Below are the code and all the weights of a small trained network. Each question names an input and a target symbol and asks about switching units off, where a switched-off unit gives its printed mean instead of its output.

import numpy as np


def w(rows, s, z=0):
    codes = np.array(rows[::2]) - 128.0
    scale = np.full(codes.shape[1], s)
    scale[-1] = z or s
    return codes * scale


def norm(h):
    return h / np.sqrt((h * h).mean(-1, keepdims=True) + 1e-5)


def f(y):
    return np.maximum(y, 0)


def softmax(a):
    e = np.exp(a - a.max(-1, keepdims=True))
    return e / e.sum(-1, keepdims=True)


def log_softmax(a):
    a = a - a.max(-1, keepdims=True)
    return a - np.log(np.exp(a).sum(-1, keepdims=True))


def net(x, mask):
    ids = ['Δηλξπτφ'.index(c) for c in x.split()]
    T = len(ids)
    res = E[ids] + P[:T]
    u = 0
    for l in range(2):
        r = norm(res)
        for j in range(2):
            rows = slice(3 * j, 3 * j + 3)
            q, k, v = (r @ M[l][rows].T for M in (Q, K, V))
            z = softmax(np.where(np.tri(T) > 0, q @ k.T / 3**0.5, -1e9)) @ v
            o = O[l][rows]
            res = res + np.where(mask[u + j], z, o[:, -1]) @ o[:, :-1]
        u += 2
        y = f(norm(res) @ A[l][:, :-1].T + A[l][:, -1])
        res = res + np.where(mask[u : u + 4], y, B[l][:, -1]) @ B[l][:, :-1]
        u += 4
    return log_softmax(norm(res)[-1] @ U[:, :-1].T + U[:, -1])


Q, K, V, O, A, B = {}, {}, {}, {}, {}, {}
E = w([
[106,112,175,2,118,167,186,46,122],'Δ',
[144,129,131,188,169,92,217,116,164],'η',
[126,193,218,112,126,87,113,72,209],'λ',
[95,216,175,122,225,159,120,125,83],'ξ',
[232,184,201,173,136,73,222,253,82],'π',
[148,120,210,191,174,192,124,186,102],'τ',
[125,98,79,90,241,143,67,149,168],'φ',
],0.02)
P = w([
[92,50,222,15,177,105,160,177,153],'0',
[159,112,167,138,182,65,73,90,152],'1',
[68,111,146,141,110,96,110,166,155],'2',
[139,129,114,147,141,133,124,101,149],'3',
[95,117,104,156,74,144,130,154,161],'4',
[163,141,92,146,110,160,138,94,149],'5',
[124,162,74,165,76,171,149,131,144],'6',
[181,163,79,158,104,181,121,105,143],'7',
[180,168,50,176,76,194,148,108,121],'8',
[176,181,96,153,131,232,167,102,117],'9',
[254,159,100,119,153,240,133,100,130],'10',
],0.011)
Q[0] = w([
[110,88,99,117,126,155,184,154,185],'L0H0',
[2,148,108,150,124,77,142,198,103],'L0H0',
[69,106,143,102,45,79,111,138,96],'L0H0',
[233,131,176,103,223,220,177,61,156],'L0H1',
[126,106,51,71,137,79,111,135,68],'L0H1',
[113,157,169,137,91,107,148,89,74],'L0H1',
],0.009)
K[0] = w([
[84,214,152,126,90,133,51,184,93],'L0H0',
[40,4,226,101,131,68,98,170,158],'L0H0',
[92,99,178,139,180,107,169,254,133],'L0H0',
[210,192,71,186,123,206,51,78,142],'L0H1',
[221,97,162,117,140,61,207,132,116],'L0H1',
[117,91,118,109,213,177,122,152,216],'L0H1',
],0.0079)
V[0] = w([
[105,212,142,112,208,163,65,219,108],'L0H0',
[117,154,178,118,64,161,76,116,206],'L0H0',
[106,142,61,206,144,29,137,163,253],'L0H0',
[196,41,145,60,170,71,100,105,81],'L0H1',
[145,40,102,119,132,161,79,103,176],'L0H1',
[170,37,193,160,141,183,169,172,132],'L0H1',
],0.0076)
O[0] = w([
[99,250,105,159,196,98,99,97,99,246],'L0H0',
[173,223,217,94,85,148,91,105,200,169],'L0H0',
[174,116,147,90,250,129,188,125,135,104],'L0H0',
[59,125,124,132,73,89,90,121,156,80],'L0H1',
[118,146,83,170,197,124,77,211,186,25],'L0H1',
[168,68,116,172,139,153,68,83,149,254],'L0H1',
],0.011,0.0027)
A[0] = w([
[89,123,183,143,165,141,101,44,131,250],'L0N0',
[175,130,88,89,143,174,20,155,114,181],'L0N1',
[142,161,163,148,75,51,107,79,254,16],'L0N2',
[66,105,90,18,109,156,107,24,196,74],'L0N3',
],0.0069,0.0023)
B[0] = w([
[83,86,151,164,82,200,203,108,100,254],'L0N0',
[43,220,93,68,100,135,254,148,180,182],'L0N1',
[183,107,120,173,139,123,233,122,144,193],'L0N2',
[115,145,165,169,136,161,42,99,214,203],'L0N3',
],0.0097,0.0061)
Q[1] = w([
[155,130,85,111,131,95,133,155,130],'L1H0',
[109,159,115,177,97,158,143,140,131],'L1H0',
[126,87,174,197,146,93,125,92,117],'L1H0',
[129,113,89,109,113,18,115,165,113],'L1H1',
[50,68,139,138,151,87,120,156,136],'L1H1',
[128,137,153,10,115,47,56,117,134],'L1H1',
],0.011)
K[1] = w([
[97,171,213,129,202,112,49,186,140],'L1H0',
[64,205,82,116,146,151,167,131,137],'L1H0',
[80,9,159,59,79,194,151,139,52],'L1H0',
[3,123,187,174,165,120,153,76,137],'L1H1',
[100,95,219,106,150,3,97,153,146],'L1H1',
[20,106,161,41,105,76,100,43,165],'L1H1',
],0.0075)
V[1] = w([
[123,93,128,2,134,214,115,151,99],'L1H0',
[141,112,208,112,121,56,81,246,108],'L1H0',
[117,173,91,169,32,123,180,169,164],'L1H0',
[82,119,80,148,154,147,169,71,194],'L1H1',
[219,188,74,74,93,113,176,189,51],'L1H1',
[129,126,190,182,136,169,86,162,101],'L1H1',
],0.0081)
O[1] = w([
[110,202,75,93,120,134,63,161,84,63],'L1H0',
[211,130,161,197,145,28,46,28,88,1],'L1H0',
[143,116,89,95,199,75,172,104,126,129],'L1H0',
[166,99,71,27,119,173,143,135,81,142],'L1H1',
[26,71,174,238,115,131,153,129,139,129],'L1H1',
[194,126,67,253,173,199,142,127,107,205],'L1H1',
],0.011,0.0062)
A[1] = w([
[146,102,135,186,145,89,160,156,142,243],'L1N0',
[158,139,121,50,128,129,143,164,1,3],'L1N1',
[126,164,44,120,132,70,182,26,109,41],'L1N2',
[123,85,54,102,93,127,101,147,152,47],'L1N3',
],0.0091,0.0033)
B[1] = w([
[24,63,57,47,82,171,88,92,155,254],'L1N0',
[62,214,32,129,130,90,251,74,47,156],'L1N1',
[159,10,193,68,147,120,154,187,73,154],'L1N2',
[70,204,143,65,217,94,33,132,2,143],'L1N3',
],0.0098,0.0059)
U = w([
[114,143,131,104,9,165,96,125,144,147],'Δ',
[123,66,140,107,135,139,155,127,116,89],'η',
[175,182,207,133,127,130,149,132,176,84],'λ',
[106,208,133,146,107,128,159,100,72,98],'ξ',
[99,126,167,174,135,102,95,99,133,254],'π',
[175,158,100,187,131,182,95,101,126,97],'τ',
[99,183,114,130,182,114,96,177,184,185],'φ',
],0.012,0.0031)

Each question gives the input, a string of symbols that net reads in full, and the target symbol t.
The units are the heads (3 rows each of Q, K, V and O) and the neurons (one row each of A and B). Each row of codes is followed by its name. A weight is (code - 128) times the scale printed after its matrix; where a second scale follows, it is the last column's (O, A, B and U).
mask holds one flag per unit, layer by layer, with each layer's heads first. A switched-off unit (its flag False) gives its mean, the last column of its rows in O or B, instead of its output. The means were averaged over made-up inputs and are rounded, as every weight is.
A unit's drop is (log p(t) with every unit on - log p(t) with that unit switched off) / (log p(t) with every unit on - log p(t) with every unit switched off).
most important unit: the unit with the biggest drop
top k neurons: the k neurons with the biggest drops, biggest first
top k neurons in layer l: the k neurons of layer l with the biggest drops, biggest first
heads that matter: for each layer, one digit per head in row order, 1 if its drop is at least 0.15 and else 0, layers parted by /
input η φ φ ξ λ η λ λ π φ, target λ: most important unit : L0H0
input τ η η τ η, target τ: heads that matter : 01 / 11
input Δ λ η λ Δ, target λ: top 2 neurons : L1N0; L0N3
input φ φ ξ π τ Δ, target π: heads that matter : 01 / 01
input Δ λ φ ξ π λ, target π: heads that matter : 00 / 01
input λ ξ π π, target π: top 3 neurons : L1N0; L0N1; L1N1
input ξ τ π, target ξ: heads that matter : 11 / 01
input Δ φ ξ Δ λ τ η, target η: top 2 neurons in layer 1 : L1N2; L1N0
input π η τ λ π λ η π λ τ η, target λ: heads that matter : 11 / 00
input φ Δ η τ φ φ τ, target φ: top 2 neurons : L0N1; L0N0
input η τ η ξ η, target ξ: heads that matter : 11 / 11
input Δ Δ η π ξ Δ, target π: top 3 neurons : L0N3; L0N0; L0N1
input ξ φ φ η π, target φ: heads that matter : 11 / 00
input η τ λ τ Δ π η η ξ π, target η: top 2 neurons : L1N0; L0N3
input η φ λ Δ ξ η ξ, target η: most important unit : L1H0
input λ τ η η η Δ π, target η: top 3 neurons : L1N0; L0N3; L0N0
input φ ξ ξ φ, target ξ: top 2 neurons in layer 1 : L1N1; L1N0
input ξ η π ξ, target π: heads that matter : 00 / 11
input φ λ ξ π λ τ λ τ φ φ η, target φ: heads that matter : 01 / 00
input λ φ η τ φ φ Δ φ τ Δ τ, target Δ: most important unit : L0H0
input η ξ τ η Δ π τ τ π, target τ: heads that matter : 01 / 01
input τ π η Δ φ φ Δ, target φ: heads that matter : 01 / 00
input τ τ η τ λ λ τ, target λ: heads that matter : 10 / 00
input η ξ η, target ξ: top 3 neurons in layer 0 : L0N2; L0N1; L0N0
input η τ η Δ η, target Δ: heads that matter : 10 / 10
input Δ ξ λ, target λ: top 2 neurons : L0N2; L1N0
